(in the rows, 128 means zero)
Each row is followed by its class number.
[126 134 136 137 121  90 120 127 131 101 184 104 106  87 179 189 152 130
 176 137 125 112  75 129  89 105  62 124 138 120 187  87 104 120 135 114
 109 137] : 0
[146 119 115 114  95 177 129 182 168 116  85 133 138 184 115  66 172 109
  91 144 130 187  84 167 149 133 118  86 118 113 149  69  93 147 154 156
 147  90] : 7
[138  67 133 147 180 106 145 175 188  54  79  83 171  89  87 112 123  95
 119 103 142 163  71 103 152 108 129 112 113 109 164 172 170  81 192  93
 159  87] : 3
[ 92 143 160 143 147 168  96 145 160  72  66 177 128 102  89 135 107 127
 131 139 182 162  81 187  85 156 177  83   7 131 127  91  95 109 114 149
 170 119] : 3
[ 20  59 119  93 153  77  90  92 195 192 163  67  82 111 111 176  97 163
  98 167 117  90 119  88 122 147 167 101  58  99 132 137 130 170 133 133
 182 121] : 5
[133 142 107 135 175 130 159 166  84  64 108 132 121 135  79 141 176 138
  94  99 158  96 122 100 124 122 114  97  73 129 151 151 164 145 138 138
 114  82] : 3
[120 149 106 124 103 119 172 109 147 166 112  99 123 141 133 152 177 149
 153 142 119 141 168 121 128 150 116 167 175 121 109 133 148 141 158 129
 121 100] : 9
[143 118 126 170 131  58 155 129 134  91 117 108 111 140 157 130  44  93
 104 184 185 156 143 103 157 102 199 113  85 111 153 144  96 122 173 130
 100 111] : 4
[152 124  82 133 136 161 146 151 152 134 129  96 147 180 124  94 173 115
 124 176 127 161 150 133 131 106 168 130 111 139 156 142 155 116 112 131
 171 100] : 7
[121 126 156 155 108 154  89 145 165 133 132 139 140 112 160 128  94 156
 106 105 113 131 151 161 109 110 107 114  96 118 152 115 134 145  91 115
 137 159] : 11
[ 95 152 124 122  93 141 119 115 158 173 137 100 130 121 130 224  92 163
 117 124 156 136 143 130  90 118  82 127 117 120 154  82 146 115 108 149
 155 122] : 11
[114 121 126 160 130  61 126 118 141 163  99 227 132 102 134 132 150 164
  71  77 145 145 118 119 118 105  94 126 148 126 106 151  95 192 111 159
  91 146] : 10
[158  98 116 173 125  97 103 149 134 147 140 141 119 126 116 119 113  82
 199 145 128 113 156  90 118 118  71 150 121 135 106 162 136 170 152 108
  92 122] : 10
[136 118 134 125  87 145 133  92  70 125  92 162 121 174 144 151  45  87
 148 118 183 113 139 136 118 160 158 140 102 130 132 200  74 126 161  99
 117 144] : 11
[118 116 167 142 130  91 130 124 134 161 169  76 105 102 114 121 186 110
 153 103  75 151 133 114  95  82 135 169 141 185 136 156 136 118  85  87
 123 132] : 1
[101 117 106 150 100 114 141 121 158  96 117 145 101 139 147 186 101 148
 143 126 163  81 161  96  93 124 110 152 107 114 138 125 114 140 109 111
 151 138] : 6
[120  71 164 122 107 179 157  83  86 192  98 105 119 114 117  78 123  45
 126 101 173 108 147 132 172 132 172 135 109 107 173 207 130 149 121 142
 147 117] : 0
[ 97 117 162 183 124  90 149 115 157 199  83  69 150  49 111 152 131 103
 134 111 170 161 153  95  67 174 134 116 117 108  76 122 112 145 138 186
 166 116] : 9
[107 125 128 155 150 131 139 180 136 101 117 140 137 145 110 150 169 131
  91  85 171 136 158  82 118 106 176 158 130 125 158 152 111 123 109 170
 144 124] : 10
[119 113 105 197 155 106 122 137 159 132 114 183 128 116 105 131 139 137
 143 129  93 138 157  86 109 104 115 141 118 118 101 134 146 172 124 151
 135 132] : 10
[ 85 108 152 127 142 128 105 119 169 152 137 176 109 107 137  99 108 124
 198 153  43 146 124 126 152 107 135 145  80 134 111 131 141 141  73 106
 121 146] : 5
[141 121 111 117 120 128 114 111 119 111 113 117 169 109 134 133 142  97
 152 136 167 145 123 127 104 176 168 150 148 144  78 177  85 108 163 107
 147 133] : 7
[109 148 140 139 126 127 180 119 136 160 103 133 113 153 136 156 142 111
 171 134  94 123 177  66  92 109 140 176 106 136  94 122 123 103  99 141
 147 123] : 4
[131 152 147 154 164  89 129 184 142 140 172  94 119 144 113 131 222 128
  90  86 102 127 184  71  97 126 138 150  98 136 108 125  89 143 121 121
 115 118] : 0
[ 96  85 116 122 101 159 138 111  96  68  79 135 106 160 109 134 153 128
 167 104  45 141 102 170 149 168 125 140 119 116  89 161 143  93 180 120
 112 117] : 11
[131 142  82 192 122 137  94 191 216  60 116 198 127 150 153 103 157 106
  93 101 106 135 172 130 151 119 162 129 136 134 133 101 113 128  94 110
 130 154] : 10
[143  82 131 148 127  84  83 127 125 142 142 166 105 139 115 126 139 133
 153 100 126 116 144 141 101 105 119 127 114 159  97 128  70 154 119 110
 114 158] : 2
[130 139 128 169 121 109 110 152 127 111 121 199 130 124 108 201  95 153
  84 102 144 135 185 126 120  87 111 142 103 119 116 140 128 169 141 140
  93 137] : 11
[144  91 124 169  90 114 123 129 136 141  88 164 127 121 173  73  76 119
 154 157 107 171 150 139 173  95 131 149 115 107 115 181 109 128 115 138
 123 173] : 5
[ 95 118 155 124 108 137 164  90 127 223  85 111  94 131 171 170 184 124
 130 106  65 116 154 134  77 144 154 146 118 125 140 184 133 109 132 131
 161 134] : 4
[162 181 168 117  88 166 126 115 124 165 135  94 123 100 139 175 131 126
 124 132 120 168 102 140  93 110  73 153 162 142 138 104 115 101 131  99
 113 127] : 1
[ 99 107 132 147 115 126 127 147 143  99 106 201 125 153 124 146 170 134
 118  83  64 138 189 153 138 117 127 135 116 137 108 151 127 162 140 135
 104 128] : 11
[101 119 135 141 129 184  89 139 204 161 147 119 148 134 131 124 168 116
 110  84  28 140 178 142 143 131 101 104 128 144 143 108 139 136 129  84
 150 116] : 11
[ 91  91 130 141  88 128 117 127 152  80 119 112  78  47 136 148 167 107
  60 128  90  95 113 116 143 109  93 135 145  85 135 118 118 139 107 114
 149 138] : 8
[ 70 112 147 178 133  60  61 129 157 190 168  56  75  10 143 118 167 124
 136 126  64 144 134 147  88 155 127  74  78 132 126  95 123 136  88 123
 137 148] : 0
[125 133 122 159 103 113 120 143 176 119  97 185 147 115 163 154 118  82
 154  92 115 141 139 127 126 160 161 121 159 134 143  96 115 129 124 149
 151 130] : 11
[135 107 103 149 121  84 119 110 112 110 146 164  96 119 132 168  93 137
 164 144 140 107 208 105 133  95  96 127 117 134 119 131 125 176 137 111
  92 129] : 2
[ 79 124 211  80  86 202 110 107  96 188 151  65  96  82 148 152 123  99
 139 106 105 137  60 151 120 159  99  80 130 103 191  87 117 157 147 112
 109  98] : 7
[145 100  83 167  91  67 140  86 111  92 136  77 136  94 127 114  87 150
 196 152 221 108  68 131  96 126  84 134 130 134  99  91 133 115  68 171
 143 141] : 6
[126 115 157 172  64 166 111 135 174 145 135 142  81 180 197 157 121  87
 127  78 106  58 180 106 113 161 120 138 118 106 163 120  54 175 150  64
 132 139] : 6
[124  90 134 196 124 129 124 130 169 115 165 100 137 192 119 159 102 160
 149  85 143 123 137 132  92 115 146 172 123 115 117 138 144 131 153 152
 136 154] : 10
[133  70 151 159 110 115  90 165 138  95 127 127 115 106 143  66 135  73
 176 112  88 103 161 122 152  95 121 133 126 151 127 168  97 125 135  68
 116 159] : 3
[117 125 119 162 129  72 166  97 164 149 131 101 140 147 145 189 173 132
  81 128 127 172 191 137  82 129 150 120 122 160 108 163 105 129 165 158
 145 112] : 1
[101 168 113 145 106 192 118 156 117 169 134  35  80 124 101 143 172 182
  95 100 110 102 139 106 121 141 115 142 148  99 154  82 152 116 108 118
 149 123] : 9
[108 113 140 115 113 131 131 112 185 124 106 160 114 155 103 112 112 135
 122 131 132 124  68 107 120 132 120 128 115 113 115  57  76 159 109 114
 151 113] : 6
[145 152 104 192 132  72 142 169 102  75 153 100 112 134 134 113 190 151
 126 138 150 155 168 101 100 110 153 160 110 135 130 154 125 153 106 154
  96 123] : 10
[110 167 192 131 123 152 146 149 121 183 128  91  96 113 174 166 116 154
 101  89 135 144 143 159 121 126 143 106  86 115 216 129 167 119 116 137
  94 107] : 4
[ 66 145 140 129 128 146 106  93 129  80 113 127 138  50 141 192 163 192
 104 110 165 130  91 129 133 122  74 132 102 123 128 122  74  87 136 112
 132 112] : 3
[140  93 115 137 131 147 129 117 152  84 100 182 117 140  74 163  97  76
 117 103 144 135 151 153 148 100 153 118  96 128 112 129 153 135 131 106
 114 118] : 2
[ 92  98 111 123 178 152 109 112 118  73  75 181 127  89  57 115  58  89
 159  92 164 142 100  82 157 132 187  98 117 146 148 122  94  93 115  91
 172 125] : 2
[ 86 129 152 125 114 151 136 109 154 147 129 141  83 166 155 118 138 117
 102 133 113  90 187  99 160 183 140 158  75 119 108 152  73 146 119  92
 134  98] : 8
[123 162 161 156 117 143 115 120 135 195 113 148 107 123 123 160  82 120
 134 112 146 141 145 126  77 156 140 107 104 150 138 102 103 148 124 145
 150 131] : 1
[155 159 131 177  77 144 179 145 122 151 109  94 134 144 156 107 151 141
 139 106 136 195 172 136  90 106 126 162 123 121 157 154 163 138 105 133
 138 130] : 7
[124  89 124 106 111 142  85 137 142 117 145 124  95 151 133  67 129 141
 105 170 149  79  40 104 167 121  60 121 127 116 152  72  19 137 116 113
 159 119] : 8
[ 99 126 122  94 121 151 152 100 110 144 110 125 133 124 153 157 168  94
  97 107 115 126 113  97 140 153 148 126 160 123 131 162 100 114 141 105
 135 107] : 7
[132  93 105 103 108 127 107 162 164 103  92 119  85 126 170  93 153  89
 154 193  82 162 103 178 150 138 153 128 125 118 197 198 149 101 157  56
 118 119] : 10
[ 85 128 148  80 125 149 118 152 132 121 109 125  73 119  67  96  94 105
 141  73 173 110 157  75 155 149 174 130  97 133 169 107 137 159  82  71
 137 100] : 2
[153 145 147 114  84 122 112 131 167  88 117 156  98 129 127 129  82 127
 162 111 170 152  92 159  96 132 136 137 115 124 154  76 115 156 115  69
 120 140] : 2
[153 156 127 150  98 148 105 106 178 173 125 154 104 145 104 152 136 134
 138 130 123 136  97 188 114 131 139 149  98 134 131  98 154 150 142  97
 130 112] : 3
[164 171 107 171 127  60 120 163 146 102 119 174 105 125 132 121 146 126
 163 131 152 136  86 114 139 128 139 151 111 152 129  91 112 123 112 108
  97 102] : 3
[134 139 121 117 114 141 144 155 122 138 111 186 106 185 113 153 138 112
 133  78 146  82 152 125 114 120 107 146 153 145 132 150 114 153 133  90
  94 147] : 9
[147 136  89 180 102  54 164 150 131  48 151 127 134 101 136 144 107 100
 183 140 143 164 178  98 115  84  74 128 120 134 132 142 164 177 134 141
  87 137] : 5
[ 99 139 144 160 115 127 109  98 146 172 124 142 127 107 128 169 125 108
 131  87 106 144 126 137 129 156 116 123  95 140 100 109 119 119 107 127
 111 105] : 11
[107 106 171 157 166 157 159 125 152 129  78 102 144 107 126  61 121 122
 140 146 152 190  99  91 159 118 184 145  61 115 181 155  97  89  79 115
 175  74] : 6
[123 109 112 106 121 110 104  93 134 156 111 242 119  98  78 154 102  93
 151 166 154 115 135 141 115 111  81 134 136 161 103 147  88 174 133 123
 139 138] : 8
[133 122 173 120 134 170  89 146 130 132 151 139 138 104 133 126 130 138
 170  81 102 119  80 162 136 130 107 122 160 145 148  89 119 103  94 113
 102 138] : 6
[176  79 153 113  95 172  92 120  95 169 101  51 145  99 121  86 103 193
  97 144 168 159  85 150 121 110  73 105 158  76 138 101  83 135 162 166
 168 145] : 2
[157 197  92 132 165 169 127  72 142  92 154 154 150 139 122 197 109 156
 167 125 154 157  86 149 102 134 169 138 133 160 154  73 137  69  95  88
 149 120] : 2
[154 128  93 170 150  92 144  91 161 108 110 145 172 107 107 139 131  98
 185 135 144 155 110 112 110 125 132 150 136 159  89 134 123 104 163 127
 146 114] : 4
[ 98 153 156 116 129 100 130  91 151 185 163  89 127  98 138 175 154 121
 143 119  93 129 129  99  96 128 132 142 149 154  89  82 108 105 111 129
 122 126] : 4
[ 78 117 157 123 120 119 125  98 162 146 113 191 116  77 141 112 125 147
 155 121 139 143 113 164 135 155  89 109 116 140 168 122 108 173 114 140
 144 109] : 8
[115 124 138  47  97 111 104  85 159 137 151 166 103 141 126 141  58 199
  68 145  96 118  91 156 162 126  84 151 201 110  84 117 100 145 162  60
  91 169] : 8
[165 159  82 187 126  90 162 189 113 100 128 124 104 177 108 185 169 146
 124  91 196 107 152  72  84 113 117 160 116 134 176 123 116 138 120 146
 132  98] : 6
[116  96 140 145 131 106 125 128 103 130 109  98 130  82 139 100 119  94
 240 156 116 145 143  97 112 111 119 143 131 161 140 164  96  86 147 119
 147 135] : 4
[116 145 158  97 117 206 151  62  92 122 108 178 107 188 155 143  90 141
 179 127 123  95 138 123 112 175 134 165  93 126 139 194  74 140 157  34
 117 123] : 6
[187 186 100 216 107 131  91 180 187  67 153 148 151 133 143 187 126 167
  66  95 198 131 113 142 139  89 108 130 143 116 164  37 100 127 153 143
 119 126] : 3
[107 127 119 163  77  92 132 132 124 201 109 130  84 133 121 141 164 106
 202 128 145 104 173  70  69 100  60 190 126 158 104 143  55 141 100  96
 142 148] : 9
[157  78 116 144 132 101 127 130 107  79  95 133 130 104 128 113 114 133
 157 112 148 115 154 109 119 140 140 131 139 109 106 160 125 149 153 130
 138 143] : 2
[132 117  91 137 107  73 138 130 120 145 145  83 100 147  88 141 106 128
 101 153 205 149 102 145 177 115 117 124  58 114 116 129 167 150 112 182
  76  83] : 5
[104 135 128  91  83 147 155 128 141 124 108 116 115 114 124 178  96 111
 192 129 164 111 128 119 124 116 134 152 169 128 177  92 178 100 112 145
 161 124] : 3
[119 127 121 126  92 133 111 170 145 134 118 110 122 136  62 183  85 118
 144 119 179 139 220 135 100 128 179 168 111 130 135 144 186 147 139 152
 152 128] : 11
[138 178 110 133  98 154 140 111 124 214  86 132 122  98 159 224 118 114
 136 107 176 100 144 156 101 201 132 122 169 114 129 121 165 108 128 162
 129 125] : 9
